Below are the code and all the weights of a small trained network. Each question names an input and a class and asks about switching units off, where a switched-off unit gives its printed mean instead of its output.

import numpy as np


def w(rows, s, z=0):
    codes = np.array(rows[::2]) - 128.0
    scale = np.full(codes.shape[1], s)
    scale[-1] = z or s
    return codes * scale


def f(y):
    return np.maximum(y, 0)


def log_softmax(a):
    a = a - a.max(-1, keepdims=True)
    return a - np.log(np.exp(a).sum(-1, keepdims=True))


def net(x, mask):
    res = np.array(x, float).reshape(1, 5) / 4 @ E
    y = f(res @ A[0][:, :-1].T + A[0][:, -1])
    res = res + np.where(mask, y, B[0][:, -1]) @ B[0][:, :-1]
    return log_softmax(res[-1] @ U[:, :-1].T + U[:, -1])


A, B = {}, {}
E = w([
[129,128,128],'x0',
[2,58,111],'x1',
[128,128,128],'x2',
[199,59,11],'x3',
[83,238,25],'x4',
],0.0092)
A[0] = w([
[131,121,106,111],'N1',
[119,144,118,143],'N2',
[112,128,142,116],'N3',
[191,160,145,194],'N4',
[153,102,127,59],'N5',
[210,94,54,85],'N6',
[198,83,37,91],'N7',
[154,44,18,64],'N8',
[85,121,103,72],'N9',
[39,94,110,136],'N10',
[134,148,97,42],'N11',
[182,71,196,189],'N12',
[146,133,184,2],'N13',
[178,125,120,87],'N14',
[190,54,220,195],'N15',
[117,150,132,57],'N16',
[65,98,117,118],'N17',
[140,3,217,178],'N18',
[211,205,153,235],'N19',
[137,97,92,86],'N20',
[132,157,182,62],'N21',
[87,119,167,23],'N22',
],0.024,0.0072)
B[0] = w([
[114,143,128,141],'N1',
[155,123,127,143],'N2',
[134,114,126,140],'N3',
[160,101,77,184],'N4',
[138,141,135,144],'N5',
[147,53,94,198],'N6',
[66,63,97,206],'N7',
[127,237,175,215],'N8',
[126,91,148,149],'N9',
[147,65,183,187],'N10',
[94,157,101,142],'N11',
[129,56,106,213],'N12',
[94,142,64,151],'N13',
[185,114,110,154],'N14',
[82,43,69,236],'N15',
[157,118,126,136],'N16',
[136,82,159,169],'N17',
[142,254,190,251],'N18',
[181,174,62,217],'N19',
[149,159,146,155],'N20',
[117,167,94,161],'N21',
[133,87,178,151],'N22',
],0.062,0.026)
U = w([
[131,111,74,213],'0',
[114,10,117,68],'1',
[91,88,172,254],'2',
[106,187,165,38],'3',
[208,178,108,37],'4',
],0.013,0.007)

Each question gives the input, the list of numbers given to net, and the class t.
The units are the neurons (one row each of A and B). Each row of codes is followed by its name. A weight is (code - 128) times the scale printed after its matrix; where a second scale follows, it is the last column's (A, B and U).
mask holds one flag per neuron, in row order. A switched-off neuron (its flag False) gives its mean, the last column of its row in B, instead of its output. The means were averaged over made-up inputs and are rounded, as every weight is.
A unit's drop is (log p(t) with every unit on - log p(t) with that unit switched off) / (log p(t) with every unit on - log p(t) with every unit switched off).
The circuit of an input: a set's keep is (log p(t) with only the set's units on - log p(t) with every unit switched off) / (log p(t) with every unit on - log p(t) with every unit switched off). Starting from the 12 units with the biggest drops (on a tie, the unit counted first), units are removed one at a time, each time the one whose removal leaves the highest keep (on an exact tie, the one counted first), for as long as the keep stays at least 0.8.
circuit, biggest first: the units of the circuit, biggest drop first
k most important neurons: the k neurons with the biggest drops, biggest first
drop of u: that unit's drop, to one decimal
input [-6,8,0,8,-2], class 3: circuit, biggest first	(N8)
input [-4,-8,-3,-1,4], class 4: 2 most important neurons	(N15, N19)
input [0,5,-3,7,0], class 3: 2 most important neurons	(N8, N15)
input [6,6,-5,7,3], class 2: 4 most important neurons	(N8, N18, N7, N10)
input [3,-4,8,7,-1], class 1: 3 most important neurons	(N7, N6, N18)
input [-6,0,-6,-4,1], class 4: 2 most important neurons	(N15, N7)
input [-8,-1,-5,-5,-8], class 0: 3 most important neurons	(N18, N15, N12)
input [8,7,-8,8,0], class 3: 2 most important neurons	(N8, N15)
input [2,0,-2,-5,-8], class 0: 4 most important neurons	(N18, N15, N12, N8)
input [-2,7,4,6,2], class 2: 2 most important neurons	(N8, N18)
input [5,0,5,-1,-8], class 0: 3 most important neurons	(N18, N15, N12)
input [-2,8,1,4,2], class 2: 2 most important neurons	(N18, N8)
input [3,1,5,0,5], class 1: 3 most important neurons	(N18, N8, N19)
input [-4,8,-8,-2,0], class 2: most important neuron	(N15)
input [3,8,1,2,-1], class 3: drop of N15	0.2
input [1,-8,-2,7,-6], class 1: drop of N6	0.1
input [-4,3,2,-1,0], class 2: drop of N15	1.0
